[114 128 123  99 104  98 129] result: 114
[116 106 113 131 103] result: 116
[133 116 119 110 106 136] result: 133
[112 127 113 122 147 104 126] result: 112
[120 121 104 118] result: 120
[132 123 139 125 105 115 103] result: 132
[154 118 127 136 127 128] result: 154
---
116,102,125,138,104
133,119,126,121,117
139,114,130,136,119
-> 121

113,127,156,144,158,144
118,115,117,132,117,113
101,105,124,152,123,112
-> 117

127,128,126,139,126
130,133,133,130,133
131,113,113,152,112
-> 130

151,130,153,153
132,142,137,148
119,128,117,114
-> 137

118,134,136,132,151,129
132,139,133,136,126,129
128,132,137,112,128,128
-> 126

119,121,124,118,128,120
104,116,114,105,128,112
103,135,105,108,147,131
-> 128
---
[138 111 114 141 112 149 142] -> 142, 138

[128 136 152 129] -> 129, 128

[[108 121 155 112]
 [148 143 108 123]
 [109 113 138 130]] -> 112, 109

[146 105 131 123] -> 123, 146

[[133 121 154 125 145 137 140]
 [149 121 154 131 138 130 134]
 [117 125 108 133 137 133 127]] -> 140, 117

[150 137 153 108] -> 108, 150

[120 131 153 138 154 144 139] -> 139, 120
---
152,132,103,115,101 -> 103
151,127,107,98 -> 127
121,106,133,120,133,129 -> 120
127,130,141,116,125,106 -> 116
114,120,142,151,104,109,124 -> 104
100,136,128,128,130 -> 128
---
[[136 138 115 137 137]
 [135 141 105 139 142]
 [136 140 107 139 141]] ==> 115

[118 131 127 105 115 120] ==> 118

[133 120 134 150] ==> 134

[138 104 140 102] ==> 138

[[121 113 142 114]
 [107 117 142 106]] ==> 113

[122 129 118 105 112 127 123] ==> 118
---
[121 124 142 118 134 105] yields 142, 134
[137 118 103 120 134 107] yields 137, 134
[127 130 158 149 154] yields 158, 154
[102 129 118 132 152 113 119] yields 152, 132
[108 123 132 141 156 142] yields 156, 142
[111 107 144 134 125 109] yields 144, 134
[136 144 129 157 116] yields 157, 144
[133 138 144 107 112] yields 144, 138
[101 155 133 153 125] yields 155, 153
---
[[121 114 121 131]
 [121 149 123 125]
 [140 121 138 128]] out 128

[[126 127 126 149 127 128]
 [135 140 133 126 141 129]
 [126 127 126 152 127 128]] out 128

[[131 125 118 134]
 [133 149 152 133]
 [131 128 121 133]] out 133

[[122 108 107 108 108 130]
 [128 134 107 108 121 153]
 [135 119 140 146 135 118]] out 118

[[122 133 134 156 121]
 [122 132 134 155 121]
 [122 133 134 156 121]] out 121

[[100 127 130 132 136 132]
 [142 155 145 138 135 128]
 [145 148 142 136 132 135]] out 135

[[118 117 150 138 123 122]
 [109 117 129 146 113 140]
 [123 132 117 130 122 139]] out 139

[[145 110 153 120 148]
 [148 108 150 117 147]
 [131 125 146 129 110]] out 110

[[125 108 122 126]
 [129 104 115 118]
 [136 104 123 121]] out 121
---
[[106 128 146 106 116 155 115]
 [102 116 129 142 154 154 145]
 [107 125 142 140 106 114 144]] | 129

[[150 129 140 132 141 151 153]
 [134 129 142 149 142 133 155]] | 140

[[131 146 152 153 153]
 [128 128 130 139 151]] | 152

[[141 133 122 148 106 109]
 [127 135 131 123 130 129]] | 122

[[133 149 146 157 114 151]
 [133 124 134 115 143 132]] | 146

[[135 154 123 136]
 [128 130 123 128]
 [127 131 146 114]] | 123

[[133 155 126 131 138 131 143]
 [118 120 107 132 117 125 124]] | 126

[[128 148 151 140]
 [130 128 136 140]
 [130 137 139 133]] | 136

[[106 128 130 112 100]
 [125 126 135 137 153]
 [145 105 118 109 130]] | 135
---
[[124 111 128 110 128 139 154]
 [150 102 132 121 137 139 147]
 [147 112 132 121 137 133 149]] value 150

[117 114 105 130 113 137 105] value 130

[136 151 108 149 133 136 107] value 149

[128 150 120 144 110 112] value 144

[[127 115 130 152 122 106 150]
 [131 117 146 136 124  99 122]] value 150

[[126 145 123 121 129]
 [127 152 123 121 132]] value 145

[135 106 130 126] value 130

[[ 99 106 131 104]
 [140 135 115 118]
 [112 115 142 115]] value 140
---
[[110 132 130 130 137 150 128 136 134]
 [108 121 131 120 134 142 132 130 138]
 [107 125 135 124 136 143 130 135 142]
 [123 121 127 131 128 119 137 120 147]
 [136 145 127 137 129 137 130 130 110]
 [118 115 129 127 130 127 136 125 147]
 [114 136 131 130 137 149 128 141 123]
 [123 144 134 130 135 142 128 138 115]
 [131 148 127 137 133 145 128 136 112]
 [112 118 125 122 132 130 134 127 148]]
112

[[124 132 127 128 125 128 126 125 129 123 145 129 119 134 139]
 [119 118 131 126 139 137 133 130 125 134 132 127 120 119 144]
 [129 133 129 129 127 119 127 131 139 122 150 129 127 137 135]
 [132 136 125 129 117 124 122 122 126 122 126 129 129 136 120]
 [129 129 128 128 128 125 128 130 131 127 130 128 130 129 127]
 [137 128 127 129 125 126 128 129 126 131 102 127 142 124 106]]
137

[[123 107 116 139 138 121 133 140 132 127 135 143 126 117]
 [125 124 126 107 123 144 133 112 138 149 130 129 139 146]
 [128 130 133 112 125 144 130 130 135 140 135 126 133 140]
 [136 153 145 123 121 139 122 116 122 125 117 112 114 113]
 [130 127 130 112 127 147 129 116 128 144 133 121 141 151]
 [127 113 130 130 116 122 136 147 138 122 146 146 140 135]
 [131 117 121 133 123 121 131 135 125 119 136 139 125 126]
 [128 127 126 128 128 123 129 128 122 119 126 128 128 126]]
128

[[101 122 136 125 136 129 116 115]
 [119 130 130 113 131 138 102 121]
 [148 122 143 138 140 139 139 121]
 [129 131 121 143 135 129 140 131]
 [130 123 138 104 120 138 108 122]
 [120 135 143 122 130 125 140 106]
 [115 117 144 130 130 128 129 112]]
115

[[126 134 125 129 130 126 131 131 128 128 141 134 120 124]
 [126 124 129 130 129 114 122 119 124 123 127 142 126 130]
 [129 126 124 131 136 119 133 121 116 125 126 126 105 131]
 [130 131 127 136 124 118 119 128 125 122 127 124 138 125]
 [125 118 122 127 133 131 134 126 136 129 106 133 118 133]
 [128 132 133 132 130 109 130 129 140 124 130 134 138 130]
 [130 121 132 129 132 128 121 127 144 127 129 131 128 129]
 [127 120 134 130 124 115 130 121 134 128 124 147 111 128]]
127

[[103 151 105 141 105 111 151 137]
 [152 117 152 125 149 147 120 128]
 [142 123 143 134 138 142 131 135]
 [126 141 122 113 130 119 119 112]
 [115 141 118 144 114 123 149 142]
 [114 145 115 132 116 117 140 130]]
114
---
[[113 117 146 135 115 121]
 [157 155 118 129 141 147]
 [144 138 119 121 143 132]] out 132

[130 112 107 113 118] out 118

[116 137 100 104 139] out 139

[137 154 137 132 134] out 134

[[104 129 100 126]
 [117 135 120 123]
 [123 136 122 134]] out 134

[[141 112 137 122 138]
 [119 120 120 133 116]
 [142 106 140 118 139]] out 139
---
array([[154, 153, 109, 132, 146, 123],
       [106, 108, 119, 135, 134, 131]]) yields 135

array([[126, 123,  99, 116, 124, 140],
       [127, 121, 113, 125, 128, 131]]) yields 125

array([[117, 145, 125, 133],
       [135, 152, 136, 149]]) yields 152

array([[129, 110, 132, 102, 141, 129, 131],
       [130, 112, 132, 105, 136, 133, 130]]) yields 136

array([[122, 100, 140, 121, 116, 130, 124],
       [114, 131, 119, 144, 144, 131, 125]]) yields 144

array([[149, 139, 157, 134, 131, 117],
       [123, 131, 143, 139, 130, 133]]) yields 139

array([[126, 134, 129, 124, 125],
       [129, 127, 107, 134, 130]]) yields 107

array([[141, 104, 124, 103],
       [115, 142, 123, 127]]) yields 142
---
[[125, 126, 121, 121, 122, 127], [130, 134, 147, 139, 123, 134], [120, 121, 106, 116, 136, 124]]
125
[[137, 143, 124, 130, 126, 136, 103], [131, 124, 128, 122, 125, 122, 109]]
137
[103, 135, 125, 116]
103
[125, 131, 116, 151, 145, 117, 136]
125
[[124, 143, 107, 104], [114, 146, 99, 114]]
124
[[127, 143, 99, 117], [132, 146, 114, 119]]
127
[147, 103, 115, 122, 127, 144, 113]
147
[152, 135, 138, 140, 147, 136, 134]
152
[[147, 142, 136, 150, 148], [111, 114, 111, 112, 111], [112, 118, 122, 126, 116]]
147
[145, 99, 139, 137, 140, 105]
145
